Small tables with named rows and columns. After each table, cells are looked up by row and column.

Fad
|  | Sugazas | Todo | Gup |
|---|---|---|---|
| Lakor | 73.13 | -34.91 | -10.75 |
| Dako | -33.50 | 56.02 | -40.12 |
| Zus | -0.22 | 45.01 | 44.08 |
| Damabot | 53.86 | -37.87 | -47.94 |
| Kevati | 4.36 | -2.32 | -45.25 |
| Fim | 18.68 | 5.59 | -36.94 |
| Zeg | 12.94 | 6.54 | 11.91 |
| Marona | 24.76 | -28.64 | 33.77 |
| Duvup | 6.14 | -17.63 | -5.44 |
| Lusu | -27.09 | 30.91 | 27.76 |
| Zof | -50.57 | -17.13 | 6.97 |
| Siv | 20.47 | -12.62 | 11.09 |
| Sef | 15.31 | 14.56 | -34.09 |
| Zuk | -3.75 | 17.39 | 16.56 |

Zof, Todo -> -17.13
Lakor, Gup -> -10.75
Zuk, Gup -> 16.56
Damabot, Todo -> -37.87
Kevati, Todo -> -2.32
Zeg, Todo -> 6.54
Kevati, Gup -> -45.25
Kevati, Sugazas -> 4.36
Zus, Todo -> 45.01
Sef, Sugazas -> 15.31
Siv, Gup -> 11.09
Zus, Gup -> 44.08
Row with the largest Gup: Zus

Desuman =
	Guba	Roge	Saf	Raluma	Lusesev	Leko	Felo
Gifule	-26165	14109	-29678	-4030	29769	10534	60941
Suv	-6488	7182	27402	24009	-52334	33255	3450
Fek	-28761	11974	-27044	-6109	27941	8262	61178
Bof	37540	23607	43857	-48622	24959	-47457	14957
Rekori	-10031	114	33226	19147	-56129	32656	6676
Zil	-32096	-9007	2355	-9616	-2062	11806	54321
Kiga	54297	42839	24381	-2887	27371	34410	-20779
Sav	36440	-32534	21051	8573	28172	4908	-21685
Gir	-16789	47205	-34858	26485	5891	6411	-5377
Git	-10969	-777	34782	16142	-47708	29421	9386
Lel	45697	-22424	28461	-8895	29362	-5300	-19891
Zan	26432	30975	11273	-10457	20985	-14501	1405
Rem	10591	11138	29571	25249	-25540	37127	-1947

Saf of Zan is 11273
Lusesev of Gifule is 29769
Leko of Lel is -5300
Lusesev of Bof is 24959
Raluma of Kiga is -2887
Roge of Fek is 11974
Felo of Zil is 54321
Guba of Lel is 45697
Guba of Fek is -28761
Leko of Gifule is 10534
Leko of Bof is -47457
Guba of Rekori is -10031
Lusesev of Kiga is 27371
Roge of Sav is -32534
Row with the largest Lusesev: Gifule

Beban
cols = Rem, Kiku, Dolonol
Gikazil: [96, 188, 158]
Tir: [226, 120, 61]
Vutu: [106, 200, 160]

Gikazil, Kiku => 188
Vutu, Dolonol => 160
Tir, Rem => 226
Gikazil, Dolonol => 158
Tir, Kiku => 120
Tir, Dolonol => 61
Vutu, Rem => 106
Gikazil, Rem => 96
Vutu, Kiku => 200

Lagubek
|  | Dotu | Rut |
|---|---|---|
| Tigok | 168 | 90 |
| Teget | 96 | 112 |
| Dokeg | 109 | 120 |
| Demonu | 79 | 154 |
| Zage | 211 | 54 |
| Vuden | 79 | 172 |
| Tos | 109 | 107 |

Rut of Teget: 112
Rut of Zage: 54
Rut of Tos: 107
Dotu of Teget: 96
Dotu of Tigok: 168
Dotu of Dokeg: 109
Rut of Tigok: 90
Dotu of Tos: 109
Rut of Vuden: 172
Dotu of Demonu: 79
Rut of Demonu: 154
Rut of Dokeg: 120
Dotu of Zage: 211
Which row has the largest Rut? Vuden

Gimomi =
fields: Vum, Sagi, Duvu, Selaf, Lesek, Galuven, Nas
Kot: [33214, 30056, 42248, 58385, 20355, 16195, 51849]
Tiguli: [48030, 30056, 52486, 36363, 35640, 31003, 27974]
Ris: [38230, 30056, 29815, 80969, 42076, 47868, 50047]
Deruton: [38230, 50818, 44202, 56577, 44577, 34927, 13487]
Mubuk: [59046, 17531, 51489, 58385, 42076, 34927, 18785]
Sezo: [37376, 33486, 41981, 41413, 31062, 72406, 18167]
Zipigip: [62671, 28408, 42248, 77062, 64146, 31562, 39418]
Non: [22713, 57050, 26402, 70441, 42076, 66637, 25373]

What is the Galuven of Tiguli in Gimomi? 31003
What is the Lesek of Deruton in Gimomi? 44577
What is the Nas of Mubuk in Gimomi? 18785
What is the Duvu of Deruton in Gimomi? 44202
What is the Duvu of Tiguli in Gimomi? 52486
What is the Sagi of Sezo in Gimomi? 33486
What is the Vum of Sezo in Gimomi? 37376
What is the Sagi of Deruton in Gimomi? 50818

Par:
	Paz	Fadi	Vip	Kib	Gil	Vevato	Tad	Rikifir
Tetu	0.54	0.70	0.55	0.55	0.69	0.64	0.31	0.16
Gev	0.13	0.59	0.12	0.46	0.62	0.32	0.79	0.86
Niposo	0.58	0.75	0.57	0.20	0.76	0.63	0.60	0.28
Pebob	0.31	0.31	0.31	0.78	0.24	0.24	0.66	0.54
Tetino	0.45	0.52	0.43	0.43	0.50	0.40	0.81	0.48
Zis	0.65	0.62	0.66	0.34	0.66	0.75	0.40	0.45
Ritaka	0.25	0.48	0.26	0.95	0.48	0.37	0.66	0.51
Suz	0.74	0.36	0.75	0.57	0.30	0.61	0.27	0.20

What is the Kib of Ritaka in Par?
0.95
What is the Fadi of Gev in Par?
0.59
What is the Vevato of Tetino in Par?
0.40
What is the Paz of Zis in Par?
0.65
What is the Rikifir of Gev in Par?
0.86
What is the Fadi of Tetu in Par?
0.70
What is the Kib of Pebob in Par?
0.78
What is the Paz of Suz in Par?
0.74
What is the Gil of Ritaka in Par?
0.48
What is the Paz of Tetino in Par?
0.45
What is the Rikifir of Pebob in Par?
0.54
What is the Vip of Niposo in Par?
0.57
What is the Fadi of Tetino in Par?
0.52
What is the Fadi of Pebob in Par?
0.31

